Below are the code and all the weights of a small trained network. Each question names an input and a class and asks about switching units off, where a switched-off unit gives its printed mean instead of its output.

import numpy as np


def w(rows, s, z=0):
    codes = np.array(rows[::2]) - 128.0
    scale = np.full(codes.shape[1], s)
    scale[-1] = z or s
    return codes * scale


def f(y):
    return y / 2 * (1 + np.tanh(0.7978845608 * (y + 0.044715 * y**3)))


def log_softmax(a):
    a = a - a.max(-1, keepdims=True)
    return a - np.log(np.exp(a).sum(-1, keepdims=True))


def net(x, mask):
    res = np.array(x, float).reshape(1, 4) / 4 @ E
    y = f(res @ A[0][:, :-1].T + A[0][:, -1])
    res = res + np.where(mask, y, B[0][:, -1]) @ B[0][:, :-1]
    return log_softmax(res[-1] @ U[:, :-1].T + U[:, -1])


A, B = {}, {}
E = w([
[226,162,2],'x0',
[32,240,95],'x1',
[129,129,129],'x2',
[38,52,29],'x3',
],0.008)
A[0] = w([
[133,115,122,85],'neuron 0',
[65,98,207,254],'neuron 1',
[139,129,110,108],'neuron 2',
[115,128,112,98],'neuron 3',
[170,131,151,167],'neuron 4',
[122,209,146,81],'neuron 5',
[131,122,100,77],'neuron 6',
[180,181,73,15],'neuron 7',
[87,116,100,60],'neuron 8',
[120,119,137,113],'neuron 9',
[150,93,90,93],'neuron 10',
[90,159,186,97],'neuron 11',
[120,6,87,94],'neuron 12',
[110,122,135,117],'neuron 13',
[192,90,166,161],'neuron 14',
[122,105,129,130],'neuron 15',
[87,76,192,160],'neuron 16',
[50,117,63,55],'neuron 17',
[170,150,74,161],'neuron 18',
[75,79,141,126],'neuron 19',
[119,129,108,84],'neuron 20',
[143,140,111,108],'neuron 21',
[159,69,169,42],'neuron 22',
[170,106,146,97],'neuron 23',
],0.024,0.0085)
B[0] = w([
[143,134,117,126],'neuron 0',
[17,118,218,251],'neuron 1',
[143,129,111,135],'neuron 2',
[132,109,113,132],'neuron 3',
[87,79,109,170],'neuron 4',
[149,250,146,176],'neuron 5',
[158,116,133,137],'neuron 6',
[50,128,51,177],'neuron 7',
[100,74,125,149],'neuron 8',
[115,133,126,131],'neuron 9',
[200,132,144,161],'neuron 10',
[139,130,223,184],'neuron 11',
[191,255,148,210],'neuron 12',
[112,129,142,135],'neuron 13',
[114,28,82,199],'neuron 14',
[130,143,120,139],'neuron 15',
[48,171,78,212],'neuron 16',
[106,2,79,187],'neuron 17',
[161,148,48,193],'neuron 18',
[75,178,99,177],'neuron 19',
[140,112,121,131],'neuron 20',
[131,132,97,139],'neuron 21',
[56,115,148,171],'neuron 22',
[157,84,102,157],'neuron 23',
],0.048,0.02)
U = w([
[37,42,152,108],'0',
[69,225,122,254],'1',
[174,6,96,126],'2',
[234,168,117,9],'3',
[118,172,254,97],'4',
],0.0075,0.0081)

Each question gives the input, the list of numbers given to net, and the class t.
The units are the neurons (one row each of A and B). Each row of codes is followed by its name. A weight is (code - 128) times the scale printed after its matrix; where a second scale follows, it is the last column's (A, B and U).
mask holds one flag per neuron, in row order. A switched-off neuron (its flag False) gives its mean, the last column of its row in B, instead of its output. The means were averaged over made-up inputs and are rounded, as every weight is.
A unit's drop is (log p(t) with every unit on - log p(t) with that unit switched off) / (log p(t) with every unit on - log p(t) with every unit switched off).
The circuit of an input: a set's keep is (log p(t) with only the set's units on - log p(t) with every unit switched off) / (log p(t) with every unit on - log p(t) with every unit switched off). Starting from the 12 units with the biggest drops (on a tie, the unit counted first), units are removed one at a time, each time the one whose removal leaves the highest keep (on an exact tie, the one counted first), for as long as the keep stays at least 0.8.
circuit, biggest first: the units of the circuit, biggest drop first
k most important neurons: the k neurons with the biggest drops, biggest first
drop of u: that unit's drop, to one decimal
input [-3,-5,4,8], class 1: circuit, biggest first	(neuron 12)
input [1,2,2,1], class 2: 2 most important neurons	(neuron 1; neuron 12)
input [-3,1,2,-1], class 4: circuit, biggest first	(neuron 14; neuron 7; neuron 18)
input [-5,0,5,-7], class 0: 4 most important neurons	(neuron 12; neuron 14; neuron 4; neuron 16)
input [0,0,5,7], class 1: 4 most important neurons	(neuron 12; neuron 14; neuron 19; neuron 1)
input [-1,0,-6,6], class 1: 2 most important neurons	(neuron 12; neuron 14)
input [2,1,-4,1], class 2: 2 most important neurons	(neuron 12; neuron 1)
input [2,2,3,2], class 2: 2 most important neurons	(neuron 1; neuron 12)
input [1,-4,7,8], class 3: 2 most important neurons	(neuron 12; neuron 1)
input [0,7,7,-6], class 4: drop of neuron 11	0.3
input [2,-3,-7,-1], class 2: drop of neuron 1	0.3
input [-5,-1,2,2], class 1: drop of neuron 16	1.2
